In the rows, zero is written as 128.
Each row has a class, written after it.
[106 156 122 125 165  93 167 106 121 115  90 164  98 180  56 153  62 140
 153 124 150 141  89  79 171 146 152 200 133 123 178 105 174 193  82 112
 155 115 164 107 105 126 174  65 132 106 111 151  99] | K251
[ 94 146 135 138 162 106 156 107 119  85  81 162 132 176  37 160  79 143
 145 131 138 137  87  75 181 132 155 200 131 110 193 106 175 174  92  99
 155 112 144 106 106 126 155  89 129 103 115 146  94] | K251
[ 92 152 127 122 171  93 156 105 114 113  77 157  97 184  67 157  65 148
 161 127 146 143  93  82 179 153 153 200 142 130 184  93 177 197  83 115
 150 116 162 105 111 121 162  63 121 104 104 152  95] | K934
[118 126 117 111 112 132 166 119 154 148 150 166 166 162  94 157 127 124
 134 175 131  97  90 109 178  89 148 121 125  53 166 160 138 127  95 115
 136 143 134  85 100 138  93 107 149 134 113 174 162] | K160
[ 85 165 165 106 119 108 150 119 123 180 105 166 109 117 130 152 113 157
 152 123 127 142 153  86 128 174 151 100 117 154 188  79 119 141 163 139
 116 120 159 128 111 124 187  75  92  86 101 173 147] | K160
[123 152 123 138 173  98 146 107 105  76  94 126 117 182  56 140  67 120
 153 123 160 123 101  94 138 133 155 179 118 107 166 107 170 184  68 128
 127 116 150 107  87 119 156  88 153 103 104 146  88] | K251
[ 99 146 134 130 164 106 159 110 114 103  75 162 133 185  31 161  76 139
 140 127 140 123  99  76 186 136 147 197 138 113 205 106 173 171  94  90
 157 113 143 101 109 122 151  80 126 103 108 137 106] | K541
[143 150 112 113 171 114 157 112 113 106  85 141 129 209  61 150  68 131
 145 122 151 123 109  92 159 125 141 188 138 122 170 109 161 169  79 108
 138 122 148 102 106 122 171  86 145 118 102 132 102] | K541
[ 93 172 166 107 111 106 151 119 122 188  99 154 104 117 131 158 115 152
 162 122 124 150 157  82 123 172 148  99 123 168 188  72 119 145 168 151
 114 119 154 139 116 132 181  84  92  78 112 173 138] | K934
[144 133 123 129  98 110 163 113 148 168 171 170 118 139 114 154 116 115
 148 142 126 118  85 114 191 101 150 128 114  62 198 144 152 137 112 118
 161 130 114 100 103 146 139 124 160 129 123 177 157] | K541
[110 169 168 101 102 105 117 108 128 195 128 135  97 105 164 138 124 145
 153 105 121 153 155 107  88 131 131 110 134 176 188  68 113 139 174 155
  90 122 143 158 121 135 203  97  94  79 124 155 170] | K542
[117 125 120 114 116 123 167 114 157 147 157 162 159 161 102 166 132 133
 139 180 138 113  88 113 179  87 144 125 130  70 163 160 143 136  90 123
 140 142 133  83  88 147  86 110 144 135 114 179 153] | K590
[140 147 113 112 163 106 140  99 119 104 105 140 125 206  76 146  72 136
 145 127 158 124 115  91 144 119 147 178 136 125 157 106 160 166  71 116
 125 125 152 110  94 128 166  90 149 115  97 146  97] | K569
[115 127 120 111 115 129 163 118 149 148 157 165 167 163  96 156 125 119
 139 177 132  94  89 111 181  91 140 125 125  49 160 166 140 136  94 117
 135 141 136  83 101 136  91 107 148 138 110 169 161] | K160
[ 64 113 127 136 111 101 117 151 121 115 118 141 158 130 129 198 136  99
 110 138 151 105  89 114 148 129 140 144 112 105 135 173 100 123 139 141
 105 100 147 138  97 111 112  74 104 105 109 121 133] | K251
[101 162 159  96 101 123 116 123 126 162 128 150 107 109 155 145 123 132
 149 106 113 133 153 107  97 129 141  83 115 161 181  72 107 149 164 145
 102 117 137 154  96 151 183  75 115  81 104 155 172] | K160
[ 22 109 137 158 112 101 111 156 124 134 109 135 143 118 151 206 140 115
 104 132 144 109  82 126 165 149 159 164 108 103 160 163 110 124 117 154
 118 102 125 140  86  98  93  58  76  84 109 135 114] | K590
[ 87 158 171 101 111 113 155 119 125 181 108 161 107 120 126 155 115 155
 152 132 127 151 147  86 120 158 143  96 130 164 186  84 121 145 168 148
 110 116 157 126 120 130 172  77  93  82 105 176 151] | K4
[105 153 116 130 177 102 136 105 104  88  78 132 118 180  52 149  61 128
 157 121 155 121  98  88 147 132 154 190 127 103 180 102 180 182  64 114
 132 111 150 109  90 120 154  81 155 104 102 143  83] | K55
[105 174 169  92 109 102 115 122 127 195 119 141  91 120 173 147 119 148
 157 111 126 141 149 105  94 137 141  98 139 192 187  67 110 151 159 155
  89 132 152 154 113 144 190  77  91  83 114 159 171] | K934
[115 150 118 135 180  98 138 112 105  84  80 136 107 175  65 157  66 124
 159 125 153 131  96  93 154 139 165 183 120 107 185  95 187 186  59 126
 133 120 147 108  91 124 145  74 154  98 104 146  82] | K934
[ 60 112 117 142 115 101 108 139 117 136 118 129 157 131 128 200 137  92
 121 140 145 106  87 117 144 134 135 152 111  98 141 173 113 117 132 139
 109  98 147 140  93  99 109  80 104 104 117 128 122] | K55
[ 49 103 114 130 118 103 112 143 118 131 116 133 164 127 125 200 141  90
 122 137 147 106  90 112 139 131 138 146 118 104 134 171 104 123 139 136
 109 101 147 135  92 110  97  71 103 105 110 125 126] | K55
[ 12  96 127 130 111 122 118 169 134 113 110 139 165 124 113 204 140 100
 115 159 135 102  99 118 169 123 142 148 120  96 143 171 104 130 115 149
 124  96 148 130 102 107  90  48  75 109 112 130 128] | K590
[ 91 141 135 126 171 111 156 111 115  93  74 162 130 181  36 155  80 141
 142 135 142 131  96  77 176 131 151 205 136 108 201 101 181 175  92  98
 157 116 150 106 109 118 159  76 126 103 112 142  99] | K542
[104 147 131 127 165 115 157 117 122 106  78 162 125 166  55 166  81 137
 145 133 136 133 105  77 185 131 148 191 135 123 199  96 175 168  90 105
 158 123 141 107 105 120 153  82 126 107 121 144 102] | K590
[140 146 116 102 169 115 144 107 111  93  84 137 134 213  64 151  73 132
 158 128 149 124 116  84 144 114 150 180 144 133 162 105 159 177  72 115
 132 121 161 113  95 132 158  80 144 118  98 136  90] | K934
[ 11  99 136 120 131 123 123 176 119 123  84 139 163 109 113 200 135  94
 119 140 150  98 124 101 157 128 141 141 130 108 144 161  96 121 125 148
 126 101 157 122 121 100  94  58  76 111 112 114 115] | K590
[ 96 166 155  99 106 107 134 121 123 189 128 150 110 117 141 161 126 143
 153 129 125 155 154  95  96 141 140  97 119 168 178  84 122 137 160 170
  98 122 152 140 108 126 185  80 101  70 115 160 153] | K542
[110 165 170  90 104 100 120 121 123 193 132 139  99 120 172 143 112 144
 153  98 120 144 155 109  90 138 133  91 140 193 183  65  98 150 175 151
  87 121 149 145 108 149 205  78  91  83 109 151 179] | K541
[121 145 112 132 173 109 138 110 109  87  93 134 114 179  61 147  66 127
 147 125 149 116 100  97 157 134 159 181 118 100 178 110 173 168  56 122
 134 122 145 109  90 117 156  85 152 104 103 138  92] | K160
[154 135 137 106 107 145 169 136 158 160 150 161 153 181 107 144 108 135
 143 168 132  94  93 125 190 103 134 132 127  63 177 149 144 136  96 110
 155 134 134  88  91 154  99 134 148 148 108 190 149] | K590
[ 12  95 132 130 108 122 114 171 131 116 111 140 160 126  99 203 137 100
 112 154 137 106  92 119 170 130 145 160 124  86 146 166 110 135 129 148
 118  95 147 134 112  99  94  52  73  95 110 128 134] | K542
[ 18 104 136 151 119 107 113 155 122 119  99 134 157 129 136 205 143 110
 110 138 145 110  89 120 157 139 158 162 107  99 157 167 115 124 118 149
 119  99 135 135  83 103  91  63  74  86 107 139 104] | K590
[147 116 127 107 107 115 134 120 151 152 165 160 138 167 132 162 124 119
 150 156 113 104  81 113 161  87 160 108 131  95 159 144 131 139  92 134
 139 145 136 112  81 161  89 118 160 128 112 179 161] | K934
[112 183 158 102 114 105 131 130 119 188 114 145 106 122 141 165 120 140
 159 131 129 137 156  92 105 151 141  89 119 174 178  85 118 138 150 168
  93 127 156 145 107 131 178  83 102  84 118 151 148] | K934
[ 96 186 164 102 109 104 131 124 126 199 120 155 104 130 145 163 111 151
 144 133 136 139 157  89 104 155 143  97 121 169 188  84 123 131 147 163
  89 124 161 133 109 120 175  80  99  73 106 170 152] | K569
[138 156 122 115 164 108 152 106 114  94  86 141 129 204  62 141  73 134
 146 122 158 121 108  82 145 117 150 188 137 129 157 108 154 172  72 117
 129 125 154 109 103 119 172  90 143 118 102 141  95] | K251
[122 148 109 105 171 116 143 105 111  99  84 136 132 197  67 147  73 135
 150 129 150 122 107  84 141 118 145 181 145 130 156 110 157 168  70 111
 129 122 156 105 101 122 169  81 149 116 101 138  96] | K55
[112 129 118 116 111 130 157 118 154 151 151 158 173 161 102 162 135 120
 141 176 132 101  77 109 164  87 148 125 124  56 157 163 143 127  93 118
 135 143 129  93 102 146  95 117 152 139 118 183 155] | K55
[ 67 111 121 137 111  89 110 137 123 129 122 141 148 129 130 189 131 105
 104 135 154 104  99 117 147 126 138 143 124 112 139 164  99 117 137 136
 102 105 145 139  90 107 102  73 104 104 113 124 135] | K569
[ 93 183 158 105 107 105 127 123 124 200 129 155 104 111 145 164 116 150
 150 126 130 144 158  91 105 155 137  95 121 167 181  78 121 133 149 165
  98 124 147 141 119 132 172  82 103  73 118 159 154] | K569
[120 147 112 134 167  96 137 102 112  93  95 136 114 183  57 151  59 130
 146 124 157 127 104  92 150 127 157 182 124 107 174  99 178 171  59 124
 128 117 147 106  83 123 144  86 158  98 104 150  83] | K569
[127 145 117 127 174 100 146 107 107  88  92 134 119 183  66 150  67 122
 155 126 154 127 116  92 144 123 152 180 124 118 173 101 178 184  61 124
 133 118 149 104  76 124 146  79 156 106 103 148  87] | K590
[160 101 129 117  98 128 140 114 161 161 183 155 130 142 138 151 134 110
 143 155 105 117  82 120 161  70 147 113 141  80 146 149 126 127 101 135
 140 141 121 112 107 157  84 140 164 126 129 179 169] | K4
[ 24  92 137 152 107 114 117 157 127 114 112 139 150 118 133 203 148 110
 100 144 142 110  72 122 166 133 168 151 113  81 157 175 112 120 122 145
 118 103 118 139  97 110  86  60  85  82 109 135 122] | K4
[103 166 163  98 104 115 121 123 121 167 121 151 111 126 141 148 121 137
 152 107 133 138 153 110  89 137 141  95 109 153 195  68 128 162 168 143
 101 120 133 144  94 143 179  82 117  79  95 169 164] | K542
[141 155 111 118 164 104 145 100 117 108  98 143 133 210  62 147  70 138
 140 132 160 113 114  84 150 117 146 186 135 118 166 114 164 160  63 113
 127 130 149 108  99 121 161  91 148 120 104 137  97] | K569
[ 12 103 139 136 108 117 110 174 132 118 112 142 161 125 112 208 135  90
 115 153 133  99  86 113 165 131 147 153 117  93 133 174 106 135 124 150
 114  95 152 137 112 102  87  56  76 100 112 132 132] | K251
[158 128 136 103  97 147 167 140 159 137 158 160 169 192  96 142 107 127
 147 165 124  94  84 117 171  92 142 124 126  55 158 155 125 141 109 114
 145 133 142  93  98 170  99 137 152 155 106 186 153] | K251
[ 12  98 126 132 115 121 123 178 127 121 101 142 167 127  92 207 134  88
 115 153 137 100  90 117 180 138 138 157 120  84 151 170 107 129 126 143
 129  94 147 127 120  98  90  51  70 106 116 124 135] | K541
[ 95 167 169  98  98 108 121 123 121 166 119 147 106 126 151 146 124 144
 150 113 126 133 150 104  98 134 144  85 125 167 197  72 107 164 161 145
 101 119 139 149  94 153 167  67 106  77  98 165 166] | K934
[108 162 162 105  94 119 124 117 128 168 130 153 101 118 150 148 127 141
 149 121 119 142 142 109 100 129 139  90 114 154 198  85 124 150 162 146
 102 112 130 149 102 148 173  82 117  80 106 169 167] | K4
[124 125 127 120 110 124 174 110 152 148 161 164 161 166  89 161 128 126
 138 187 134 106  75 108 180  82 144 128 129  52 171 170 154 134  91 124
 137 138 130  83 103 140  88 109 153 136 118 175 159] | K4
[113 170 161 106  99 116 121 128 127 172 127 149 102 123 163 156 128 141
 145 114 127 143 149 115  99 136 142  89 110 167 193  78 117 150 157 154
 107 121 129 148  88 143 168  83 111  79 105 177 162] | K590
[ 14 104 139 128 110 121 105 172 130 120  99 140 165 132 108 203 140  96
 116 157 135  90  97 113 169 128 145 152 126  94 146 168 105 137 117 142
 113  99 152 137 120 104  78  50  72 103 107 131 133] | K934
[ 64  98 120 131 119 100 112 151 119 115 120 135 161 132 120 206 146  89
 108 143 157 106  88 124 144 125 140 148 110  92 135 170 109 121 140 145
 101 104 146 137  83 107  96  72 107 105 105 117 131] | K542
[128 131 115 117 114 123 158 115 154 149 163 163 167 174 101 166 123 125
 135 182 138 105  88 113 173  89 144 121 121  47 155 164 145 127  89 123
 132 143 134  88  96 145  83 114 154 136 114 180 148] | K569
[ 18 103 133 153 114 103 118 157 122 121 103 138 151 120 131 206 142 121
 103 138 146 110  87 119 168 143 164 159 112  94 160 165 108 123 116 149
 123 101 121 139  85 107  85  56  76  86 110 132 107] | K590
[151 135 125 122  99 117 167 119 152 148 166 172 130 137 116 152 115 117
 144 146 129 121  68 112 193 100 154 135 113  57 183 148 139 142 110 123
 155 134 119 101 103 147 136 128 161 139 118 181 155] | K251
[110 125 125 127 118 116 170 116 147 149 154 161 160 161  88 168 130 129
 135 178 133 114  81 112 188  98 149 127 125  49 167 159 149 128  96 120
 144 135 124  84 100 141  84 107 142 125 119 175 150] | K541
[134 148 121 109 168 106 144 101 113 100  89 141 125 203  77 147  74 133
 154 130 149 122 110  87 149 112 154 179 142 132 167 106 170 176  66 114
 132 123 153 112  90 128 157  77 153 110  99 140  98] | K934
[114 171 169 110  98 116 120 120 131 164 131 146 111 123 155 144 123 133
 151 105 120 141 143 115  92 137 142  89 101 152 181  82 114 161 168 145
 102 115 132 149  95 152 170  92 117  83  98 176 165] | K251
[151 108 119 109 104 131 139 120 157 154 176 161 136 158 139 152 126 116
 140 153 108 103  83 117 161  84 155 108 131  84 151 151 121 120 102 130
 141 146 137 107  98 151 105 126 157 130 120 179 165] | K160
[121 176 160  91  96 100 115 112 129 200 131 141  94 131 172 141 103 154
 147 106 129 146 165  99  86 137 133 102 143 192 178  72  99 140 168 154
  78 126 158 152 115 139 198  88  91  82 114 162 168] | K569
[129 145 119 110 168 111 146 100 116 103  91 145 131 201  55 148  76 131
 150 129 154 125 111  88 148 111 147 194 134 121 170 111 181 173  73 111
 135 121 154 107  94 117 171  89 150 111 101 141  96] | K542
[106 153 164  97  90 124 123 123 127 166 133 147 102 110 148 145 120 137
 152 115 112 146 154 107 105 126 136  85 121 157 178  81 114 159 164 145
 104 115 128 149 103 158 164  85 115  78 106 164 168] | K4
[ 89 162 169 108 107 110 156 111 122 184 111 165 101 106 132 145 114 165
 159 125 123 157 158  84 123 166 142  99 131 165 188  77 127 143 173 142
 119 111 145 133 128 134 184  80  93  80 117 171 147] | K4
[ 45 110 122 133 120  97 108 146 117 135 108 135 156 123 124 199 139  91
 116 140 150 101  88 113 144 133 137 149 121 106 138 170 108 123 135 136
 104 103 146 136  94 102  98  73 101 101 112 125 133] | K55
[  7  96 128 136 112 118 112 164 131 108 113 141 161 121 103 201 140  96
 112 156 139 106  87 122 169 124 144 158 117  80 150 169 115 133 124 152
 122  93 148 133 110  94  99  48  80  97 112 126 134] | K542
[ 84 149 133 128 164 116 149 105 115 102  65 154 136 180  41 155  74 139
 148 129 134 125  98  71 174 131 146 203 141 106 199 108 174 173  92  90
 156 111 150 108 123 120 155  86 127 107 113 148  97] | K55
[145 105 128 112 104 116 138 119 154 155 175 161 141 143 130 154 137 109
 143 152 117 116  81 118 150  69 155 114 131  75 155 145 129 129 109 137
 137 143 130 112  89 154  96 131 161 129 123 182 159] | K542
[ 96 144 123 124 172  98 161 100 123 119  91 162  97 177  58 160  67 146
 155 127 147 156  95  81 171 143 151 211 140 118 178  92 184 192  86 116
 152 114 168 102 114 116 173  65 128  99 105 151  95] | K542
[114 172 171  86 101  96 116 115 123 186 131 145 100 107 176 137 115 141
 158 102 118 146 157  95  82 127 133  90 137 205 170  75  98 151 175 151
  83 127 151 154 110 150 207  90 102  89 117 151 182] | K251
[ 13 102 138 145 113 101 109 153 117 110 101 138 156 123 133 205 138 107
 111 137 142 107  81 114 163 140 164 151 113  98 157 165 109 139 128 145
 115 105 133 140  92 115  81  48  80  79 102 130 122] | K934
[ 98 140 126 124 173 115 160 117 120  95  73 161 137 177  43 164  83 140
 146 141 141 131 102  76 180 130 147 193 133 118 199 104 174 167  84 101
 159 122 148 102 105 124 149  76 122 116 117 145  94] | K590
[128 128 120 134 107 117 159 107 162 155 174 161 166 171 103 163 132 129
 129 180 139 105  75 122 172  86 152 126 120  44 158 166 150 122  86 124
 136 143 122  91  89 146  73 121 154 130 118 188 153] | K569
[  9 108 137 135 109 114 112 169 127 118  99 145 157 125 110 205 138 102
 116 153 139  94  85 114 180 136 151 155 123  95 159 161 111 136 117 146
 120  98 143 135 116  98  90  45  75 100 110 130 133] | K934
[150 128 132 104 104 153 156 132 155 151 154 157 153 173 109 139 102 126
 145 157 115  93  94 123 192 102 133 130 127  51 171 148 133 135 108 106
 144 131 133  92 105 148 109 137 152 144 103 176 157] | K160
[137 140 120 131 107 118 157 111 153 172 163 159 125 141 109 161 120 114
 149 147 131 115  70 111 184 103 155 144 116  51 189 146 152 139  98 123
 155 134 120 105 110 137 128 124 162 136 124 184 146] | K55
[146 111 131 111 103 112 138 120 153 157 164 160 141 148 135 157 130 111
 150 154 111 105  85 112 165  79 158 104 133  82 158 144 125 136 100 135
 140 146 130 113  86 164  86 128 161 127 119 180 161] | K934
[103 163 162 101 100 117 119 129 127 168 127 154 110 108 156 147 131 141
 152 112 122 140 161 114  97 133 138  78 110 170 185  74 117 154 155 144
 116 122 127 148  86 155 168  80 111  88 109 173 164] | K590
[160 118 140 102  98 149 168 123 154 154 156 155 156 174 109 130 104 129
 149 161 115 106  97 119 187  91 126 134 140  56 167 153 134 139 117 105
 147 125 128  92 115 158 103 143 150 149 109 178 156] | K4
[  4  91 140 133 108 122 118 160 130 120 113 147 155 120 105 208 136  97
 119 155 134 105  86 108 177 130 144 157 127  94 150 171 119 138 123 142
 126  91 149 130 120 101  85  50  79  95 110 135 137] | K4
[102 173 166 109  98 117 120 130 127 160 124 155 106 119 146 149 125 142
 148 105 127 143 141 115  96 146 144  90 105 158 182  76 113 158 165 146
 109 113 132 151  98 148 172  84 108  82 101 174 161] | K251
[104 169 169  87 103 104 117 121 125 184 123 137  97 123 174 142 113 148
 159 108 124 142 151 106  93 138 140  95 137 192 188  67 102 158 161 153
  90 128 156 150 108 151 192  72  92  89 106 158 175] | K934
[113 118 125 120 108 138 168 115 154 146 157 158 161 164  95 162 137 127
 138 183 134 114  75 116 180  89 144 130 126  48 166 167 149 131  93 122
 142 136 125  84 111 138  82 115 142 130 115 186 150] | K4
[ 73 113 126 142 110 100 121 149 120 118 127 130 159 142 130 194 141  94
 110 144 153 104  87 118 136 131 139 143 110 102 134 177  94 118 141 149
 101 105 150 139  97 105 109  78  97 108 114 125 133] | K251
[160 119 130 121 103 118 137 113 154 158 170 151 134 155 146 157 134 114
 146 152 114 110  82 118 155  87 161 110 128  80 161 140 129 130  97 139
 136 146 124 118  93 157  89 133 164 119 120 187 159] | K934
[136 116 121 107 104 125 134 118 155 165 158 155 147 144 135 154 126 109
 150 153 109 113  85 111 149  76 149 113 135  82 150 148 127 131  99 126
 138 139 137 113  94 156  97 132 165 127 123 190 160] | K55
[144 124 122 130  98 114 160 114 160 166 180 168 127 136 118 159 130 120
 141 149 130 122  68 121 186  92 157 139 113  53 190 144 151 136 104 130
 156 140 113 105 100 144 135 127 165 131 122 181 157] | K542
